Below are the code and all the weights of a small trained network. Each question names an input and a class and asks about switching units off, where a switched-off unit gives its printed mean instead of its output.

import numpy as np


def w(rows, s, z=0):
    codes = np.array(rows[::2]) - 128.0
    scale = np.full(codes.shape[1], s)
    scale[-1] = z or s
    return codes * scale


def f(y):
    return y / 2 * (1 + np.tanh(0.7978845608 * (y + 0.044715 * y**3)))


def log_softmax(a):
    a = a - a.max(-1, keepdims=True)
    return a - np.log(np.exp(a).sum(-1, keepdims=True))


def net(x, mask):
    res = np.array(x, float).reshape(1, 7) / 4 @ E
    y = f(res @ A[0][:, :-1].T + A[0][:, -1])
    res = res + np.where(mask, y, B[0][:, -1]) @ B[0][:, :-1]
    return log_softmax(res[-1] @ U[:, :-1].T + U[:, -1])


A, B = {}, {}
E = w([
[160,104,182,176,83,134,166,150,121,170,35],'x0',
[42,149,119,147,59,106,71,137,116,141,117],'x1',
[206,107,92,78,133,122,12,75,9,140,65],'x2',
[107,176,62,131,139,199,169,183,78,110,101],'x3',
[127,130,130,129,129,130,129,128,125,133,131],'x4',
[124,105,118,100,58,190,161,52,138,104,136],'x5',
[102,181,130,46,139,91,171,92,148,158,83],'x6',
],0.014)
A[0] = w([
[141,98,115,103,77,175,158,66,128,88,129,73],'neuron 0',
[121,95,125,231,107,147,116,160,138,67,179,95],'neuron 1',
[100,147,73,86,151,112,93,116,137,84,238,51],'neuron 2',
[168,129,123,105,194,152,154,115,143,93,183,78],'neuron 3',
[97,182,67,130,120,217,189,204,90,89,116,44],'neuron 4',
[87,201,127,70,134,85,178,111,179,151,83,77],'neuron 5',
[130,110,142,169,101,138,146,131,131,159,96,1],'neuron 6',
[183,95,161,150,135,142,196,137,136,144,80,107],'neuron 7',
[129,181,141,176,211,58,112,199,154,146,130,61],'neuron 8',
[142,87,197,130,99,80,101,91,192,116,171,44],'neuron 9',
[155,62,114,186,115,167,94,171,121,111,176,71],'neuron 10',
[115,123,122,129,61,191,166,59,174,105,152,92],'neuron 11',
[80,157,162,175,119,131,216,161,210,114,183,15],'neuron 12',
[117,69,169,122,118,80,127,100,173,152,171,69],'neuron 13',
[5,142,109,143,39,106,62,146,120,140,121,52],'neuron 14',
[117,140,167,184,47,119,136,155,128,167,66,91],'neuron 15',
[87,176,102,142,124,119,101,111,146,109,177,91],'neuron 16',
],0.012,0.009)
B[0] = w([
[130,165,146,138,68,81,113,214,83,143,170,181],'neuron 0',
[93,133,100,36,135,105,200,62,106,229,145,196],'neuron 1',
[22,99,232,154,129,222,126,133,120,81,3,204],'neuron 2',
[159,48,124,111,179,138,195,156,184,53,158,173],'neuron 3',
[138,198,87,240,203,61,61,82,221,175,80,221],'neuron 4',
[81,99,91,60,123,109,202,46,97,248,163,213],'neuron 5',
[58,139,158,102,133,148,125,127,125,87,84,147],'neuron 6',
[91,75,159,121,150,192,168,140,172,53,124,197],'neuron 7',
[119,178,162,151,27,103,112,239,84,158,199,199],'neuron 8',
[125,215,99,200,200,86,98,88,191,147,85,193],'neuron 9',
[74,117,97,59,95,81,161,47,110,182,177,186],'neuron 10',
[117,168,170,150,67,82,103,254,82,174,197,202],'neuron 11',
[231,99,118,85,80,161,34,85,35,66,64,250],'neuron 12',
[133,178,48,183,172,116,90,129,173,135,102,183],'neuron 13',
[246,69,89,110,192,131,186,151,168,57,206,223],'neuron 14',
[51,74,183,134,151,203,127,133,154,64,101,204],'neuron 15',
[110,88,166,131,134,176,183,148,154,74,110,172],'neuron 16',
],0.0093,0.019)
U = w([
[61,118,192,134,115,179,147,144,143,98,94,80],'0',
[220,123,117,88,106,133,22,88,4,114,78,139],'1',
[135,197,113,189,139,88,92,109,186,161,107,83],'2',
[95,134,124,67,108,107,183,76,94,203,151,77],'3',
[119,176,170,141,79,96,114,246,86,150,177,136],'4',
[204,100,137,123,135,138,207,163,187,84,173,254],'5',
],0.013,0.0049)

Each question gives the input, the list of numbers given to net, and the class t.
The units are the neurons (one row each of A and B). Each row of codes is followed by its name. A weight is (code - 128) times the scale printed after its matrix; where a second scale follows, it is the last column's (A, B and U).
mask holds one flag per neuron, in row order. A switched-off neuron (its flag False) gives its mean, the last column of its row in B, instead of its output. The means were averaged over made-up inputs and are rounded, as every weight is.
A unit's drop is (log p(t) with every unit on - log p(t) with that unit switched off) / (log p(t) with every unit on - log p(t) with every unit switched off).
The circuit of an input: a set's keep is (log p(t) with only the set's units on - log p(t) with every unit switched off) / (log p(t) with every unit on - log p(t) with every unit switched off). Starting from the 12 units with the biggest drops (on a tie, the unit counted first), units are removed one at a time, each time the one whose removal leaves the highest keep (on an exact tie, the one counted first), for as long as the keep stays at least 0.8.
units of the circuit, in order: the units of the circuit, biggest drop first
top k neurons: the k neurons with the biggest drops, biggest first
drop of u: that unit's drop, to one decimal
input [-3,1,-3,-5,1,-4,-6], class 3: units of the circuit, in order	[neuron 1]
input [2,5,-5,-3,5,1,-7], class 3: top 2 neurons	[neuron 1; neuron 10]
input [6,0,-8,-7,1,-5,-8], class 1: top 3 neurons	[neuron 12; neuron 5; neuron 4]
input [4,-7,-5,1,6,7,-5], class 4: top 3 neurons	[neuron 11; neuron 0; neuron 14]
input [8,-8,2,0,-1,-2,-7], class 0: units of the circuit, in order	[neuron 7; neuron 14]
input [-5,2,-3,-6,-6,7,-8], class 3: top 4 neurons	[neuron 1; neuron 10; neuron 4; neuron 8]
input [5,3,7,3,-8,-2,-8], class 3: top 2 neurons	[neuron 12; neuron 10]
input [-3,-7,6,8,0,1,1], class 2: top 2 neurons	[neuron 4; neuron 12]
input [-6,5,5,3,3,6,7], class 3: top 4 neurons	[neuron 12; neuron 5; neuron 15; neuron 7]
input [4,4,4,-2,6,-2,-2], class 0: top 2 neurons	[neuron 12; neuron 15]
input [-5,4,-4,-6,7,6,4], class 2: top 2 neurons	[neuron 9; neuron 13]
input [8,-7,5,-1,1,-5,-7], class 0: top 2 neurons	[neuron 7; neuron 14]
input [-3,2,-6,2,-6,-6,-6], class 1: top 3 neurons	[neuron 12; neuron 5; neuron 11]
input [4,8,0,-6,-4,-4,-1], class 5: top 2 neurons	[neuron 14; neuron 4]
input [7,-2,6,-1,2,-1,-4], class 0: units of the circuit, in order	[neuron 12]
input [7,-4,-3,-1,-1,4,7], class 0: drop of neuron 7	8.5
input [-3,4,1,8,-4,-2,0], class 2: drop of neuron 4	1.5
input [4,-6,4,-8,8,-4,-1], class 2: drop of neuron 12	0.2
